Here is a tiny trained network, its code and every weight. The questions are about switching its units off for an input and a class, where a switched-off unit gives its printed mean instead of its output.

import numpy as np


def w(rows, s, z=0):
    codes = np.array(rows[::2]) - 128.0
    scale = np.full(codes.shape[1], s)
    scale[-1] = z or s
    return codes * scale


def f(y):
    return y / 2 * (1 + np.tanh(0.7978845608 * (y + 0.044715 * y**3)))


def log_softmax(a):
    a = a - a.max(-1, keepdims=True)
    return a - np.log(np.exp(a).sum(-1, keepdims=True))


def net(x, mask):
    res = np.array(x, float).reshape(1, 4) / 4 @ E
    y = f(res @ A[0][:, :-1].T + A[0][:, -1])
    res = res + np.where(mask, y, B[0][:, -1]) @ B[0][:, :-1]
    return log_softmax(res[-1] @ U[:, :-1].T + U[:, -1])


A, B = {}, {}
E = w([
[138,153,147,254,68,177,172,170,189],'x0',
[234,187,116,42,173,90,159,158,113],'x1',
[130,93,198,162,243,136,42,195,244],'x2',
[114,130,208,110,114,172,144,82,107],'x3',
],0.0091)
A[0] = w([
[172,115,128,199,40,153,219,168,111,253],'neuron 0',
[85,106,110,220,133,141,101,127,159,249],'neuron 1',
[160,175,177,219,155,169,78,221,158,166],'neuron 2',
[153,100,181,147,193,129,90,149,197,208],'neuron 3',
[134,175,150,122,121,240,155,215,239,147],'neuron 4',
[193,137,144,200,26,139,217,187,113,229],'neuron 5',
[124,95,203,65,118,93,26,203,165,214],'neuron 6',
[100,61,136,1,128,111,69,97,226,253],'neuron 7',
[148,162,156,176,134,110,132,90,216,48],'neuron 8',
[126,204,131,198,98,119,180,167,168,217],'neuron 9',
[110,88,97,114,111,101,112,90,24,209],'neuron 10',
[95,163,52,37,104,86,159,109,113,254],'neuron 11',
[158,118,170,154,105,105,90,174,101,2],'neuron 12',
],0.0088,0.0029)
B[0] = w([
[192,116,52,69,66,162,174,80,99,252],'neuron 0',
[121,115,149,102,138,209,163,100,53,219],'neuron 1',
[128,180,201,133,180,152,254,100,120,231],'neuron 2',
[85,231,103,183,217,186,211,183,222,230],'neuron 3',
[186,148,150,188,167,65,205,116,183,214],'neuron 4',
[174,106,95,60,66,155,170,90,165,255],'neuron 5',
[47,196,56,157,209,184,105,171,183,221],'neuron 6',
[83,127,110,131,174,190,39,210,150,223],'neuron 7',
[186,181,166,229,188,143,182,124,159,160],'neuron 8',
[197,173,103,151,79,105,174,84,145,218],'neuron 9',
[106,87,210,142,107,80,117,189,61,221],'neuron 10',
[93,121,158,152,31,88,63,208,83,239],'neuron 11',
[177,166,103,126,189,141,123,74,156,123],'neuron 12',
],0.0081,0.0096)
U = w([
[65,87,175,125,62,40,62,157,1,254],'0',
[122,86,164,197,140,16,110,78,152,2],'1',
[147,157,186,184,173,101,228,121,168,11],'2',
[194,116,100,103,28,131,179,107,147,183],'3',
[55,131,121,111,180,179,80,207,230,200],'4',
],0.0086,0.0029)

Each question gives the input, the list of numbers given to net, and the class t.
The units are the neurons (one row each of A and B). Each row of codes is followed by its name. A weight is (code - 128) times the scale printed after its matrix; where a second scale follows, it is the last column's (A, B and U).
mask holds one flag per neuron, in row order. A switched-off neuron (its flag False) gives its mean, the last column of its row in B, instead of its output. The means were averaged over made-up inputs and are rounded, as every weight is.
A unit's drop is (log p(t) with every unit on - log p(t) with that unit switched off) / (log p(t) with every unit on - log p(t) with every unit switched off).
The circuit of an input: a set's keep is (log p(t) with only the set's units on - log p(t) with every unit switched off) / (log p(t) with every unit on - log p(t) with every unit switched off). Starting from the 12 units with the biggest drops (on a tie, the unit counted first), units are removed one at a time, each time the one whose removal leaves the highest keep (on an exact tie, the one counted first), for as long as the keep stays at least 0.8.
circuit, biggest first: the units of the circuit, biggest drop first
top k neurons: the k neurons with the biggest drops, biggest first
drop when u is switched off: that unit's drop, to one decimal
input [2,-4,7,-3], class 2: circuit, biggest first : neuron 2
input [1,-8,0,4], class 3: circuit, biggest first : neuron 3; neuron 6
input [-8,1,1,7], class 4: top 2 neurons : neuron 7; neuron 6
input [3,-3,0,-3], class 3: top 3 neurons : neuron 3; neuron 6; neuron 0
input [6,-4,0,-5], class 3: top 2 neurons : neuron 0; neuron 5
input [5,-6,0,6], class 3: top 4 neurons : neuron 0; neuron 5; neuron 3; neuron 6
input [8,7,0,8], class 3: top 2 neurons : neuron 5; neuron 0
input [2,-6,0,-7], class 3: top 2 neurons : neuron 3; neuron 6
input [0,4,3,-1], class 4: drop when neuron 0 is switched off : 0.1
input [-1,-8,-7,4], class 0: drop when neuron 10 is switched off : 0.3
